Here is a tiny trained network, its code and every weight. The questions are about switching its units off for an input and a class, where a switched-off unit gives its printed mean instead of its output.

import numpy as np


def w(rows, s, z=0):
    codes = np.array(rows[::2]) - 128.0
    scale = np.full(codes.shape[1], s)
    scale[-1] = z or s
    return codes * scale


def f(y):
    return np.maximum(y, 0)


def log_softmax(a):
    a = a - a.max(-1, keepdims=True)
    return a - np.log(np.exp(a).sum(-1, keepdims=True))


def net(x, mask):
    res = np.array(x, float).reshape(1, 8) / 4 @ E
    y = f(res @ A[0][:, :-1].T + A[0][:, -1])
    res = res + np.where(mask, y, B[0][:, -1]) @ B[0][:, :-1]
    return log_softmax(res[-1] @ U[:, :-1].T + U[:, -1])


A, B = {}, {}
E = w([
[131,110,150,119,124,67,117],'x0',
[127,140,80,164,81,165,117],'x1',
[164,215,129,96,143,114,34],'x2',
[115,113,137,119,125,84,121],'x3',
[111,133,119,116,145,157,136],'x4',
[151,173,72,91,137,56,219],'x5',
[139,118,138,100,178,143,138],'x6',
[128,101,139,2,45,156,144],'x7',
],0.0087)
A[0] = w([
[50,69,120,167,96,117,171,157],'n0',
[159,125,160,143,135,78,143,202],'n1',
[94,169,137,151,163,106,111,173],'n2',
[89,217,121,95,106,97,19,98],'n3',
[140,140,67,76,175,120,57,147],'n4',
[109,158,104,254,209,78,132,58],'n5',
[201,115,154,66,20,165,138,124],'n6',
[91,103,212,159,92,168,11,84],'n7',
[126,104,121,180,195,150,130,179],'n8',
[119,239,112,115,118,69,207,100],'n9',
[115,86,195,146,162,185,103,69],'n10',
[130,94,106,110,216,166,84,128],'n11',
[117,189,76,127,95,78,136,202],'n12',
[120,221,170,156,54,121,119,120],'n13',
[141,248,116,92,152,120,63,93],'n14',
[195,107,135,85,170,149,150,207],'n15',
[73,172,97,102,141,160,122,255],'n16',
[132,167,43,95,136,86,165,85],'n17',
[102,141,138,60,78,126,141,82],'n18',
[96,141,186,59,144,153,159,150],'n19',
],0.009,0.0067)
B[0] = w([
[239,136,164,97,106,152,193,209],'n0',
[168,107,123,182,79,189,87,203],'n1',
[105,101,129,135,85,151,84,202],'n2',
[152,123,150,129,98,164,217,223],'n3',
[121,102,119,162,96,123,185,197],'n4',
[4,199,110,35,112,115,127,241],'n5',
[34,182,135,139,147,67,103,221],'n6',
[174,120,80,145,241,131,117,254],'n7',
[131,124,163,137,83,76,101,221],'n8',
[129,98,96,132,213,156,108,199],'n9',
[136,171,79,80,167,142,165,186],'n10',
[142,86,97,125,103,122,123,184],'n11',
[177,89,158,162,144,159,49,212],'n12',
[162,70,144,89,103,97,135,175],'n13',
[113,153,127,100,116,123,240,218],'n14',
[182,121,134,165,81,133,96,206],'n15',
[157,68,196,168,112,51,56,241],'n16',
[145,128,122,109,198,169,131,176],'n17',
[34,171,91,140,148,159,113,169],'n18',
[104,159,106,170,96,117,110,191],'n19',
],0.012,0.0077)
U = w([
[145,133,95,133,229,161,136,50],'0',
[52,179,121,108,84,111,128,63],'1',
[137,125,169,175,104,117,130,253],'2',
[144,131,161,124,86,148,252,67],'3',
[145,114,137,145,83,122,110,187],'4',
],0.014,0.0046)

Each question gives the input, the list of numbers given to net, and the class t.
The units are the neurons (one row each of A and B). Each row of codes is followed by its name. A weight is (code - 128) times the scale printed after its matrix; where a second scale follows, it is the last column's (A, B and U).
mask holds one flag per neuron, in row order. A switched-off neuron (its flag False) gives its mean, the last column of its row in B, instead of its output. The means were averaged over made-up inputs and are rounded, as every weight is.
A unit's drop is (log p(t) with every unit on - log p(t) with that unit switched off) / (log p(t) with every unit on - log p(t) with every unit switched off).
most important unit: the unit with the biggest drop
k most important neurons: the k neurons with the biggest drops, biggest first
drop of u: that unit's drop, to one decimal
input [-2,4,-2,-4,-3,-2,3,8], class 1: most important neuron => (n6)
input [2,0,-5,-8,-1,2,6,0], class 4: 2 most important neurons => (n14 n3)
input [3,-1,-8,4,-2,8,8,-1], class 0: 4 most important neurons => (n9 n17 n3 n14)
input [5,-5,-4,5,7,4,5,3], class 2: 3 most important neurons => (n7 n14 n5)
input [1,-4,6,7,6,-3,8,-5], class 4: 2 most important neurons => (n2 n11)
input [-7,4,8,-8,6,2,2,3], class 3: 3 most important neurons => (n14 n3 n4)
input [-2,2,5,3,-6,-2,3,8], class 1: 2 most important neurons => (n6 n18)
input [8,-8,8,6,-1,-5,6,0], class 3: 2 most important neurons => (n3 n14)
input [7,-4,7,-7,6,-1,6,6], class 3: 2 most important neurons => (n14 n3)
input [-6,-2,-5,5,7,3,-6,5], class 2: 3 most important neurons => (n5 n14 n0)
input [8,7,4,2,4,7,3,-5], class 0: 3 most important neurons => (n9 n17 n12)
input [-8,5,0,6,-4,-6,-3,-5], class 0: drop of n7 => 1.8
input [4,-2,-4,-4,7,3,-3,8], class 1: drop of n6 => 0.3
input [-4,-6,-3,-3,-7,5,0,5], class 2: most important unit => n5
input [0,-7,-6,0,1,-4,1,-1], class 3: drop of n0 => 1.3
